Here is a tiny trained network, its code and every weight. The questions are about switching its units off for an input and a class, where a switched-off unit gives its printed mean instead of its output.

import numpy as np


def w(rows, s, z=0):
    codes = np.array(rows[::2]) - 128.0
    scale = np.full(codes.shape[1], s)
    scale[-1] = z or s
    return codes * scale


def norm(h):
    return h / np.sqrt((h * h).mean(-1, keepdims=True) + 1e-5)


def f(y):
    return np.maximum(y, 0)


def log_softmax(a):
    a = a - a.max(-1, keepdims=True)
    return a - np.log(np.exp(a).sum(-1, keepdims=True))


def net(x, mask):
    res = np.array(x, float).reshape(1, 5) / 4 @ E
    u = 0
    for l in range(4):
        y = f(norm(res) @ A[l][:, :-1].T + A[l][:, -1])
        res = res + np.where(mask[u : u + 15], y, B[l][:, -1]) @ B[l][:, :-1]
        u += 15
    return log_softmax(norm(res)[-1] @ U[:, :-1].T + U[:, -1])


A, B = {}, {}
E = w([
[89,76,127,143,195,157,117,55,115,62,127,158],'x0',
[92,113,103,129,94,233,185,106,149,159,184,74],'x1',
[189,144,188,113,200,178,145,181,117,114,189,122],'x2',
[144,71,154,75,75,188,3,121,35,136,115,79],'x3',
[124,159,140,140,161,69,123,69,103,147,175,50],'x4',
],0.0059)
A[0] = w([
[147,159,130,119,90,113,140,174,133,188,119,101,45],'L0N1',
[181,241,136,53,17,73,140,234,140,217,140,122,53],'L0N2',
[102,59,100,78,172,124,135,64,118,45,166,172,25],'L0N3',
[83,96,149,91,189,128,151,12,82,29,117,154,49],'L0N4',
[71,92,28,220,4,59,142,62,113,150,57,127,3],'L0N5',
[122,180,193,186,163,86,133,47,113,166,160,27,42],'L0N6',
[111,184,132,162,183,103,214,145,228,90,158,134,154],'L0N7',
[93,64,159,109,138,117,137,102,113,111,131,152,66],'L0N8',
[154,172,134,151,93,127,134,151,129,172,116,94,58],'L0N9',
[62,56,140,109,199,180,161,44,98,43,117,171,18],'L0N10',
[99,164,147,156,119,141,117,129,146,167,130,74,88],'L0N11',
[160,48,129,129,89,229,137,182,204,117,46,246,15],'L0N12',
[44,115,109,174,86,220,174,116,166,164,184,83,17],'L0N13',
[144,78,181,93,110,181,42,132,96,128,143,42,136],'L0N14',
[72,102,38,194,47,88,123,92,99,144,64,120,3],'L0N15',
],0.0037,0.0065)
B[0] = w([
[139,115,117,177,115,156,92,129,146,150,126,116,134],'L0N1',
[121,88,92,244,161,173,40,117,186,144,116,90,187],'L0N2',
[142,107,132,191,122,144,73,135,169,163,138,117,136],'L0N3',
[155,129,78,201,128,156,58,162,190,196,120,94,158],'L0N4',
[139,220,146,14,156,161,53,71,208,120,117,155,162],'L0N5',
[98,137,8,77,131,117,112,222,114,57,138,133,154],'L0N6',
[140,164,106,151,61,182,105,68,8,146,107,194,253],'L0N7',
[134,124,132,162,126,134,107,134,143,124,128,122,131],'L0N8',
[128,102,121,157,117,152,94,123,152,141,129,120,132],'L0N9',
[152,113,100,205,157,160,49,147,195,177,119,102,151],'L0N10',
[146,79,112,156,134,123,119,128,153,106,116,130,136],'L0N11',
[85,176,20,117,108,148,93,223,100,2,141,135,162],'L0N12',
[239,77,80,103,64,149,176,81,147,61,105,106,151],'L0N13',
[147,197,83,177,89,137,172,59,93,136,135,239,214],'L0N14',
[135,194,152,66,123,141,77,77,187,110,145,151,142],'L0N15',
],0.0048,0.005)
A[1] = w([
[124,98,203,95,179,35,109,162,129,126,90,150,14],'L1N1',
[111,154,127,139,167,70,139,44,84,175,181,28,82],'L1N2',
[149,67,165,77,69,148,110,119,73,121,105,88,35],'L1N3',
[160,113,188,120,165,27,86,162,132,121,86,181,46],'L1N4',
[126,119,166,104,139,125,142,146,139,129,131,109,67],'L1N5',
[118,111,145,116,125,116,141,138,127,141,127,133,99],'L1N6',
[98,130,127,93,173,44,135,91,93,139,172,43,15],'L1N7',
[2,59,160,66,73,67,149,85,195,139,66,92,4],'L1N8',
[108,81,126,188,175,135,103,139,163,106,114,93,58],'L1N9',
[155,129,248,100,189,166,166,201,102,112,186,119,15],'L1N10',
[96,124,150,129,154,68,143,81,102,136,164,46,13],'L1N11',
[131,116,128,128,121,117,141,119,125,118,125,128,71],'L1N12',
[188,133,221,139,228,197,163,203,106,117,197,114,73],'L1N13',
[75,70,154,64,114,173,202,116,166,153,168,72,18],'L1N14',
[135,114,135,112,161,65,133,94,111,151,160,64,46],'L1N15',
],0.0064,0.0042)
B[1] = w([
[176,71,122,138,61,134,175,82,127,65,96,34,166],'L1N1',
[101,105,74,93,110,187,113,248,156,56,139,220,241],'L1N2',
[92,169,163,156,167,98,158,107,76,182,210,213,173],'L1N3',
[186,57,105,115,69,136,199,80,103,49,121,2,231],'L1N4',
[100,124,129,135,129,121,125,106,147,133,127,125,128],'L1N5',
[127,132,139,123,132,137,123,132,123,118,114,133,128],'L1N6',
[124,111,94,114,105,164,94,236,136,57,148,162,160],'L1N7',
[164,164,98,11,105,96,36,67,217,149,173,194,157],'L1N8',
[171,165,133,186,127,201,96,90,104,85,132,111,149],'L1N9',
[66,168,78,62,67,41,61,61,177,150,79,168,182],'L1N10',
[112,101,77,102,143,147,106,231,142,93,145,178,149],'L1N11',
[112,140,138,127,131,138,131,138,110,142,125,127,128],'L1N12',
[73,140,67,50,62,59,50,11,233,144,70,163,252],'L1N13',
[201,35,76,117,83,121,161,75,100,70,128,76,150],'L1N14',
[121,113,106,123,124,146,108,191,140,90,141,133,150],'L1N15',
],0.005,0.0036)
A[2] = w([
[83,70,140,85,135,145,150,209,145,120,86,160,4],'L2N1',
[58,60,165,174,254,143,124,88,137,103,124,141,30],'L2N2',
[146,103,142,97,107,152,162,121,131,152,169,137,75],'L2N3',
[142,161,159,129,86,86,137,240,167,250,125,54,55],'L2N4',
[123,114,138,133,171,129,140,138,114,151,129,124,70],'L2N5',
[116,117,144,127,139,126,134,131,125,133,124,128,100],'L2N6',
[97,139,128,113,118,139,136,121,135,150,113,140,105],'L2N7',
[153,88,186,142,160,59,141,163,100,86,83,96,64],'L2N8',
[126,83,122,99,114,130,165,116,120,105,120,86,81],'L2N9',
[72,107,129,78,132,97,121,110,156,152,89,124,74],'L2N10',
[136,136,87,169,109,173,97,94,106,96,101,140,141],'L2N11',
[99,176,159,159,164,92,252,129,172,133,132,151,43],'L2N12',
[122,93,142,90,124,171,186,123,146,126,145,75,45],'L2N13',
[120,113,146,112,129,130,137,143,132,130,124,131,96],'L2N14',
[135,100,118,110,122,143,150,120,129,103,123,76,87],'L2N15',
],0.0078,0.0036)
B[2] = w([
[71,131,96,114,131,136,117,177,141,78,204,108,136],'L2N1',
[141,46,111,182,130,171,58,148,177,176,109,88,145],'L2N2',
[145,98,132,137,136,67,153,118,125,89,76,113,142],'L2N3',
[114,17,121,198,255,189,45,70,179,88,128,118,154],'L2N4',
[118,119,128,133,113,117,112,130,129,126,136,147,128],'L2N5',
[125,123,128,140,125,132,128,128,130,127,124,142,128],'L2N6',
[154,107,128,114,152,87,124,129,119,105,129,122,149],'L2N7',
[138,59,96,111,59,133,217,94,113,98,96,95,151],'L2N8',
[171,130,140,147,127,100,154,136,123,131,132,101,142],'L2N9',
[138,179,169,109,167,136,137,107,163,122,173,117,150],'L2N10',
[150,175,177,144,172,68,163,160,139,150,122,84,255],'L2N11',
[86,54,130,122,166,84,107,113,32,204,183,206,159],'L2N12',
[162,108,133,122,107,117,159,124,118,117,115,87,138],'L2N13',
[125,119,128,117,133,113,119,137,127,122,118,129,128],'L2N14',
[122,143,155,153,127,119,157,132,126,129,108,105,143],'L2N15',
],0.0072,0.0081)
A[3] = w([
[122,122,145,118,142,136,136,139,131,133,132,127,82],'L3N1',
[137,117,195,74,96,146,71,118,62,188,115,107,68],'L3N2',
[150,83,174,103,146,132,142,157,141,144,153,135,4],'L3N3',
[81,139,118,143,130,108,182,134,180,153,144,163,108],'L3N4',
[119,96,119,95,98,215,224,100,150,169,185,66,52],'L3N5',
[165,160,186,121,136,103,195,119,95,115,95,75,97],'L3N6',
[49,104,128,94,110,174,138,247,131,66,90,175,24],'L3N7',
[120,113,179,94,129,129,100,128,55,154,152,101,52],'L3N8',
[98,138,173,136,163,103,139,115,37,217,119,181,113],'L3N9',
[116,123,175,116,133,131,140,141,121,135,139,124,75],'L3N10',
[75,116,132,90,104,159,148,221,159,112,85,168,33],'L3N11',
[119,195,159,38,152,109,107,107,186,144,100,134,81],'L3N12',
[113,130,199,102,117,162,89,138,1,150,137,102,42],'L3N13',
[87,148,91,121,154,76,126,219,114,88,138,78,134],'L3N14',
[129,90,164,122,124,155,107,132,104,157,133,111,83],'L3N15',
],0.0068,0.0038)
B[3] = w([
[141,118,127,125,120,139,133,131,133,143,131,137,128],'L3N1',
[72,96,83,125,199,79,199,101,152,154,160,199,197],'L3N2',
[110,98,107,135,140,130,117,105,130,157,114,133,128],'L3N3',
[132,76,159,73,135,117,71,138,81,144,138,122,227],'L3N4',
[192,81,180,102,106,2,133,140,92,25,6,95,207],'L3N5',
[149,165,199,155,87,172,163,127,128,133,101,88,199],'L3N6',
[165,159,69,80,144,146,92,206,122,50,236,76,195],'L3N7',
[104,133,99,141,109,126,187,144,136,141,119,183,163],'L3N8',
[117,122,180,150,116,171,185,148,60,207,192,152,232],'L3N9',
[128,150,144,128,112,119,127,132,135,115,122,165,128],'L3N10',
[137,133,112,81,152,99,86,152,100,73,196,121,170],'L3N11',
[93,217,195,88,77,173,140,90,157,181,120,131,253],'L3N12',
[92,94,79,152,179,68,246,143,81,172,180,216,194],'L3N13',
[146,162,178,108,100,211,163,177,122,119,148,135,221],'L3N14',
[102,129,122,163,153,109,147,121,154,132,123,154,152],'L3N15',
],0.0057,0.0034)
U = w([
[93,101,119,145,157,94,206,106,32,233,178,231,143],'0',
[104,194,121,23,89,106,64,31,220,145,93,155,145],'1',
[201,65,134,132,77,87,215,116,82,46,44,34,141],'2',
[128,57,111,242,199,196,24,124,190,151,120,83,135],'3',
[124,171,81,74,122,159,115,253,108,48,207,139,135],'4',
[134,234,254,152,119,193,170,150,125,183,120,31,101],'5',
[44,107,207,70,150,172,160,166,111,176,119,30,2],'6',
[47,111,223,81,143,173,152,160,109,159,127,39,14],'7',
],0.011,0.0097)

Each question gives the input, the list of numbers given to net, and the class t.
The units are the neurons (one row each of A and B). Each row of codes is followed by its name. A weight is (code - 128) times the scale printed after its matrix; where a second scale follows, it is the last column's (A, B and U).
mask holds one flag per neuron, layer by layer. A switched-off neuron (its flag False) gives its mean, the last column of its row in B, instead of its output. The means were averaged over made-up inputs and are rounded, as every weight is.
A unit's drop is (log p(t) with every unit on - log p(t) with that unit switched off) / (log p(t) with every unit on - log p(t) with every unit switched off).
The circuit of an input: a set's keep is (log p(t) with only the set's units on - log p(t) with every unit switched off) / (log p(t) with every unit on - log p(t) with every unit switched off). Starting from the 12 units with the biggest drops (on a tie, the unit counted first), units are removed one at a time, each time the one whose removal leaves the highest keep (on an exact tie, the one counted first), for as long as the keep stays at least 0.8.
circuit, biggest first: the units of the circuit, biggest drop first
k most important neurons: the k neurons with the biggest drops, biggest first
top k neurons in layer l: the k neurons of layer l with the biggest drops, biggest first
input [-7,7,-6,6,6], class 2: top 3 neurons in layer 1	L1N13, L1N10, L1N2
input [-5,0,-2,-1,6], class 4: circuit, biggest first	L1N2
input [7,0,-4,7,5], class 0: 2 most important neurons	L0N14, L0N2
input [5,-1,1,5,-6], class 4: 3 most important neurons	L0N12, L0N7, L0N2
input [6,0,-1,-3,6], class 3: 3 most important neurons	L0N4, L0N10, L2N2
input [8,-7,-7,-4,-8], class 3: 2 most important neurons	L1N2, L1N13
input [-8,1,-6,7,5], class 3: 3 most important neurons	L2N4, L0N7, L0N2
input [-8,-2,-7,-3,3], class 3: circuit, biggest first	L2N4, L1N13
input [-4,0,5,-7,8], class 4: 2 most important neurons	L1N2, L0N14
input [-1,-5,-1,6,7], class 4: 3 most important neurons	L0N7, L1N2, L1N7
input [4,-6,6,-3,8], class 4: circuit, biggest first	L1N2, L1N7
input [6,-5,-1,3,-7], class 4: circuit, biggest first	L0N12, L3N7
input [1,-6,-2,1,-8], class 4: 3 most important neurons	L0N12, L2N1, L3N7
input [-8,8,-7,2,-5], class 2: circuit, biggest first	L3N5
input [-5,-8,-7,3,-6], class 2: 2 most important neurons	L1N4, L1N13
input [7,-7,-1,3,5], class 2: 4 most important neurons	L1N4, L0N2, L2N8, L0N7
input [2,-8,7,4,3], class 2: top 2 neurons in layer 2	L2N8, L2N9
input [-8,-7,0,-5,-8], class 3: 3 most important neurons	L2N4, L0N2, L1N2
input [0,7,8,7,8], class 1: circuit, biggest first	L1N13, L1N10
input [-8,-2,8,3,0], class 1: 2 most important neurons	L1N13, L1N10
input [-8,3,4,5,1], class 3: circuit, biggest first	L2N4
input [8,5,0,8,0], class 0: 3 most important neurons	L0N14, L3N13, L0N2
input [-7,-4,-8,-8,-8], class 0: 3 most important neurons	L2N12, L1N2, L1N13
input [-8,5,4,8,3], class 0: 3 most important neurons	L0N14, L1N3, L3N13
input [-8,8,-3,8,3], class 0: top 2 neurons in layer 1	L1N3, L1N4
input [-3,-2,-2,-3,-1], class 5: top 3 neurons in layer 0	L0N7, L0N2, L0N14
input [-5,2,8,-8,8], class 0: circuit, biggest first	L2N12
input [4,-2,6,4,8], class 4: top 2 neurons in layer 1	L1N2, L1N7
input [0,8,-3,-7,3], class 2: top 2 neurons in layer 1	L1N14, L1N3
input [-7,-2,3,-7,5], class 0: top 2 neurons in layer 0	L0N7, L0N4
